Below is a small trained network, with its code and all its weights. Each question gives an input and a target symbol and asks what happens when units are switched off, that is, made to give their printed mean instead of their output.

import numpy as np


def w(rows, s, z=0):
    codes = np.array(rows[::2]) - 128.0
    scale = np.full(codes.shape[1], s)
    scale[-1] = z or s
    return codes * scale


def f(y):
    return y / 2 * (1 + np.tanh(0.7978845608 * (y + 0.044715 * y**3)))


def softmax(a):
    e = np.exp(a - a.max(-1, keepdims=True))
    return e / e.sum(-1, keepdims=True)


def log_softmax(a):
    a = a - a.max(-1, keepdims=True)
    return a - np.log(np.exp(a).sum(-1, keepdims=True))


def net(x, mask):
    ids = ['αβγδεζηθλμξτψω'.index(c) for c in x.split()]
    T = len(ids)
    res = E[ids] + P[:T]
    r = res
    for j in range(3):
        rows = slice(4 * j, 4 * j + 4)
        q, k, v = (r @ M[0][rows].T for M in (Q, K, V))
        z = softmax(np.where(np.tri(T) > 0, q @ k.T / 4**0.5, -1e9)) @ v
        o = O[0][rows]
        res = res + np.where(mask[j], z, o[:, -1]) @ o[:, :-1]
    y = f(res @ A[0][:, :-1].T + A[0][:, -1])
    res = res + np.where(mask[3:15], y, B[0][:, -1]) @ B[0][:, :-1]
    return log_softmax(res[-1] @ U[:, :-1].T + U[:, -1])


Q, K, V, O, A, B = {}, {}, {}, {}, {}, {}
E = w([
[144,2,38,157,186,143,129,165,131,125,127,134],'α',
[108,44,74,74,197,135,143,159,179,116,107,66],'β',
[44,142,110,16,74,144,146,162,155,124,109,106],'γ',
[58,71,100,182,171,65,146,182,224,91,128,166],'δ',
[99,58,53,173,146,110,107,160,173,169,162,85],'ε',
[11,105,76,139,173,72,160,150,238,122,140,173],'ζ',
[146,151,148,38,132,111,107,251,113,146,169,97],'η',
[59,149,112,103,122,111,131,212,41,60,128,110],'θ',
[54,146,128,134,128,183,76,220,131,87,140,189],'λ',
[60,83,54,146,212,196,139,91,132,212,132,174],'μ',
[137,134,52,214,157,199,167,153,200,169,134,82],'ξ',
[122,122,173,174,238,138,201,112,198,163,85,63],'τ',
[74,160,184,167,136,90,78,102,121,181,142,42],'ψ',
[116,133,40,198,205,60,178,86,93,103,95,104],'ω',
],0.0096)
P = w([
[95,55,137,133,169,160,196,123,142,75,253,112],'0',
[58,60,131,131,174,155,173,155,148,97,219,83],'1',
[45,74,120,139,170,147,168,167,138,113,199,83],'2',
[48,81,113,130,170,133,152,173,152,131,169,96],'3',
[49,98,106,140,174,128,135,185,157,135,150,89],'4',
[56,111,88,133,179,126,122,179,151,149,130,91],'5',
[62,130,80,130,183,121,104,169,149,160,115,101],'6',
[65,144,72,142,171,109,92,176,153,169,99,108],'7',
[72,157,61,140,172,113,77,172,153,178,77,107],'8',
[86,176,57,140,176,101,69,173,150,186,64,119],'9',
[88,199,42,132,183,91,61,168,156,201,45,128],'10',
[94,200,40,139,174,95,43,170,154,207,26,116],'11',
[95,210,23,129,189,80,24,175,167,202,6,121],'12',
],0.0063)
Q[0] = w([
[231,116,163,116,79,119,179,26,107,71,124,187],'h0',
[70,114,95,139,168,146,123,178,153,149,139,109],'h0',
[118,80,75,126,174,133,131,153,186,137,94,134],'h0',
[182,146,167,125,73,157,167,107,62,56,138,188],'h0',
[180,149,205,125,67,120,128,72,85,128,150,139],'h1',
[188,146,201,96,60,137,144,90,84,100,155,176],'h1',
[196,172,254,77,19,147,117,121,43,71,197,189],'h1',
[54,104,94,166,201,106,92,164,162,159,135,41],'h1',
[196,149,241,129,67,137,164,3,83,110,157,206],'h2',
[186,127,141,184,121,146,160,63,111,155,141,80],'h2',
[195,175,177,159,82,128,146,48,110,117,137,156],'h2',
[81,176,130,158,143,149,157,122,142,175,153,143],'h2',
],0.013)
K[0] = w([
[102,61,161,99,101,178,182,147,138,93,216,135],'h0',
[139,184,121,138,127,92,79,125,110,147,85,123],'h0',
[132,173,127,83,100,121,62,165,125,141,93,135],'h0',
[99,69,179,139,118,173,174,104,158,133,225,106],'h0',
[158,61,112,152,187,108,216,89,178,141,192,104],'h1',
[153,43,90,147,193,125,209,111,173,123,178,125],'h1',
[126,3,72,180,219,138,218,96,166,121,166,134],'h1',
[91,204,174,127,74,116,11,124,82,151,51,108],'h1',
[127,25,127,117,112,150,166,141,110,86,254,99],'h2',
[83,107,181,105,86,73,162,134,111,15,213,129],'h2',
[127,51,136,101,121,122,150,134,91,81,208,102],'h2',
[177,191,168,165,106,134,125,94,80,121,119,36],'h2',
],0.0098)
V[0] = w([
[144,148,119,135,130,111,165,167,37,76,152,159],'h0',
[123,121,176,79,101,199,95,173,169,138,176,154],'h0',
[129,105,67,125,139,124,162,134,137,99,78,160],'h0',
[101,170,168,195,125,97,92,67,76,145,176,67],'h0',
[105,136,139,255,151,171,87,132,80,73,123,179],'h1',
[151,142,181,112,117,166,62,188,162,139,210,166],'h1',
[115,136,52,70,104,220,155,164,138,79,87,178],'h1',
[138,163,132,69,113,96,115,176,26,105,155,112],'h1',
[161,111,72,89,85,149,76,199,114,92,141,102],'h2',
[91,110,181,41,142,28,118,179,131,50,118,118],'h2',
[147,73,140,69,177,148,123,91,69,168,76,112],'h2',
[58,116,98,90,103,135,58,92,87,143,178,225],'h2',
],0.0087)
O[0] = w([
[101,171,146,195,96,101,138,190,59,116,107,105,2],'h0',
[144,139,142,102,64,134,65,119,149,183,111,148,30],'h0',
[94,76,144,179,106,160,198,106,92,87,128,132,142],'h0',
[122,187,80,91,227,100,88,153,134,138,130,101,219],'h0',
[66,126,166,222,142,176,69,138,85,132,74,117,164],'h1',
[157,153,107,120,149,118,41,210,207,193,67,161,209],'h1',
[110,153,124,76,68,186,164,165,89,110,81,162,69],'h1',
[134,181,73,124,178,94,179,209,105,158,117,89,174],'h1',
[159,45,101,161,120,89,83,133,140,73,68,47,39],'h2',
[156,180,129,142,180,98,172,87,138,64,32,171,104],'h2',
[192,82,254,164,194,131,152,148,109,175,146,155,86],'h2',
[59,52,139,52,167,52,125,139,91,154,86,148,22],'h2',
],0.0088,0.0026)
A[0] = w([
[173,167,145,149,83,187,163,118,139,144,169,155,166],'n0',
[146,110,118,118,130,140,78,116,208,148,86,155,248],'n1',
[253,31,185,185,128,171,132,125,136,104,123,96,145],'n2',
[148,154,105,177,125,74,184,134,62,89,93,114,24],'n3',
[131,77,88,123,122,131,183,78,152,79,113,162,144],'n4',
[109,70,139,102,138,85,122,157,129,140,50,180,183],'n5',
[154,111,199,67,112,145,179,34,92,60,163,86,119],'n6',
[78,93,135,203,109,157,148,100,131,121,85,93,249],'n7',
[143,115,70,108,164,124,188,99,122,145,234,117,143],'n8',
[107,76,180,206,54,148,153,73,65,68,163,176,101],'n9',
[127,122,84,133,68,109,113,154,157,138,64,118,74],'n10',
[217,141,107,78,119,57,121,113,159,158,97,129,33],'n11',
],0.0075,0.0019)
B[0] = w([
[135,172,153,149,133,205,161,99,105,146,134,168,148],'n0',
[161,147,158,115,100,121,74,77,177,163,90,136,223],'n1',
[232,92,93,153,188,175,87,108,61,161,172,131,143],'n2',
[102,113,148,116,131,189,79,149,180,183,91,136,148],'n3',
[113,99,102,81,116,129,119,76,144,64,151,156,159],'n4',
[132,176,194,108,153,117,145,90,99,155,82,125,179],'n5',
[153,109,198,76,146,160,52,176,102,65,70,49,151],'n6',
[83,106,147,207,93,152,145,93,98,83,108,149,188],'n7',
[125,167,129,94,106,73,141,81,86,152,159,81,254],'n8',
[184,217,136,131,96,1,88,245,119,178,100,182,155],'n9',
[129,129,144,150,99,100,117,131,113,121,83,72,173],'n10',
[167,95,162,145,90,94,163,124,167,102,183,157,158],'n11',
],0.0072,0.0076)
U = w([
[82,65,218,96,114,109,153,155,88,209,165,165,79],'α',
[118,97,114,162,171,98,105,45,161,126,163,103,168],'β',
[96,75,78,138,2,150,92,138,137,150,192,86,99],'γ',
[125,168,181,137,75,85,119,98,78,119,66,89,54],'δ',
[87,117,142,153,150,195,96,169,158,134,69,139,150],'ε',
[201,98,173,139,157,163,125,101,107,106,125,122,68],'ζ',
[83,155,100,160,175,121,206,177,68,79,146,82,215],'η',
[180,188,88,86,165,90,100,180,152,171,129,126,178],'θ',
[170,113,97,158,120,92,99,146,63,134,147,187,6],'λ',
[141,101,173,63,110,160,119,113,115,54,156,96,97],'μ',
[170,124,154,171,79,54,167,159,180,106,123,166,76],'ξ',
[165,186,154,154,90,184,157,100,125,149,171,185,171],'τ',
[102,147,77,48,81,142,196,51,129,107,122,170,147],'ψ',
[116,115,133,132,101,111,135,93,156,67,141,193,94],'ω',
],0.0062,0.0021)

Each question gives the input, a string of symbols that net reads in full, and the target symbol t.
The units are the heads (4 rows each of Q, K, V and O) and the neurons (one row each of A and B). Each row of codes is followed by its name. A weight is (code - 128) times the scale printed after its matrix; where a second scale follows, it is the last column's (O, A, B and U).
mask holds one flag per unit, heads first, then neurons. A switched-off unit (its flag False) gives its mean, the last column of its rows in O or B, instead of its output. The means were averaged over made-up inputs and are rounded, as every weight is.
A unit's drop is (log p(t) with every unit on - log p(t) with that unit switched off) / (log p(t) with every unit on - log p(t) with every unit switched off).
The circuit of an input: a set's keep is (log p(t) with only the set's units on - log p(t) with every unit switched off) / (log p(t) with every unit on - log p(t) with every unit switched off). Starting from the 12 units with the biggest drops (on a tie, the unit counted first), units are removed one at a time, each time the one whose removal leaves the highest keep (on an exact tie, the one counted first), for as long as the keep stays at least 0.8.
circuit, biggest first: the units of the circuit, biggest drop first
most important unit: the unit with the biggest drop
k most important neurons: the k neurons with the biggest drops, biggest first
heads that matter: for each layer, one digit per head in row order, 1 if its drop is at least 0.15 and else 0, layers parted by /
drop when u is switched off: that unit's drop, to one decimal
input β ψ ω η, target η: circuit, biggest first -> [h0]
input η α α β τ μ, target θ: heads that matter -> 010
input α ψ ψ ψ β τ η τ α ψ β ψ α, target β: heads that matter -> 010
input λ γ ψ γ λ ψ β δ ε ξ ξ γ, target γ: heads that matter -> 001
input β ψ β ε β β ζ ψ η ψ ω β, target η: heads that matter -> 100
input ψ α θ α ω μ α, target η: heads that matter -> 110
input γ β λ δ β β γ λ τ, target τ: heads that matter -> 101
input λ θ β, target η: circuit, biggest first -> [h1, n1]
input η β β θ ε β ζ ψ ζ η γ λ, target δ: circuit, biggest first -> [h2, n5, n10, h1]
input θ η α, target θ: heads that matter -> 010
input ω α ψ ψ β, target θ: heads that matter -> 100
input ζ β δ ψ λ λ β ω, target ε: heads that matter -> 010
input ψ β ε α β, target β: heads that matter -> 010
input ψ β ζ η τ ψ, target θ: most important unit -> h0
input ψ ε ω ξ, target η: heads that matter -> 100
input ω ε β α λ ψ ε, target θ: heads that matter -> 100
input β β α β β β, target ζ: heads that matter -> 101
input β β β μ β ξ η λ α ω, target ε: circuit, biggest first -> [h1, n3, h0]
input β λ ψ β ζ ψ η τ β ξ ψ α, target β: heads that matter -> 010
input ω ζ ξ ψ β β τ μ ξ, target β: circuit, biggest first -> [h1]
input ζ η λ ω μ δ, target η: 2 most important neurons -> [n1, n3]
input ψ γ α β α τ β, target ψ: circuit, biggest first -> [h1, h0]
input λ η λ λ θ, target δ: circuit, biggest first -> [h2, h0]
input ω β ψ, target η: circuit, biggest first -> [h0, n1]
input β β α ε β β α α ζ, target ψ: heads that matter -> 001
input λ ψ λ β λ β λ ψ λ μ τ, target ε: 2 most important neurons -> [n8, n11]
input ψ ε β β ξ λ λ δ, target ε: circuit, biggest first -> [h1]
input η ξ β τ ψ μ λ β δ, target ε: drop when n6 is switched off -> 0.0
input β ψ ω μ β ζ ψ β α β α ξ μ, target β: drop when h1 is switched off -> 0.8
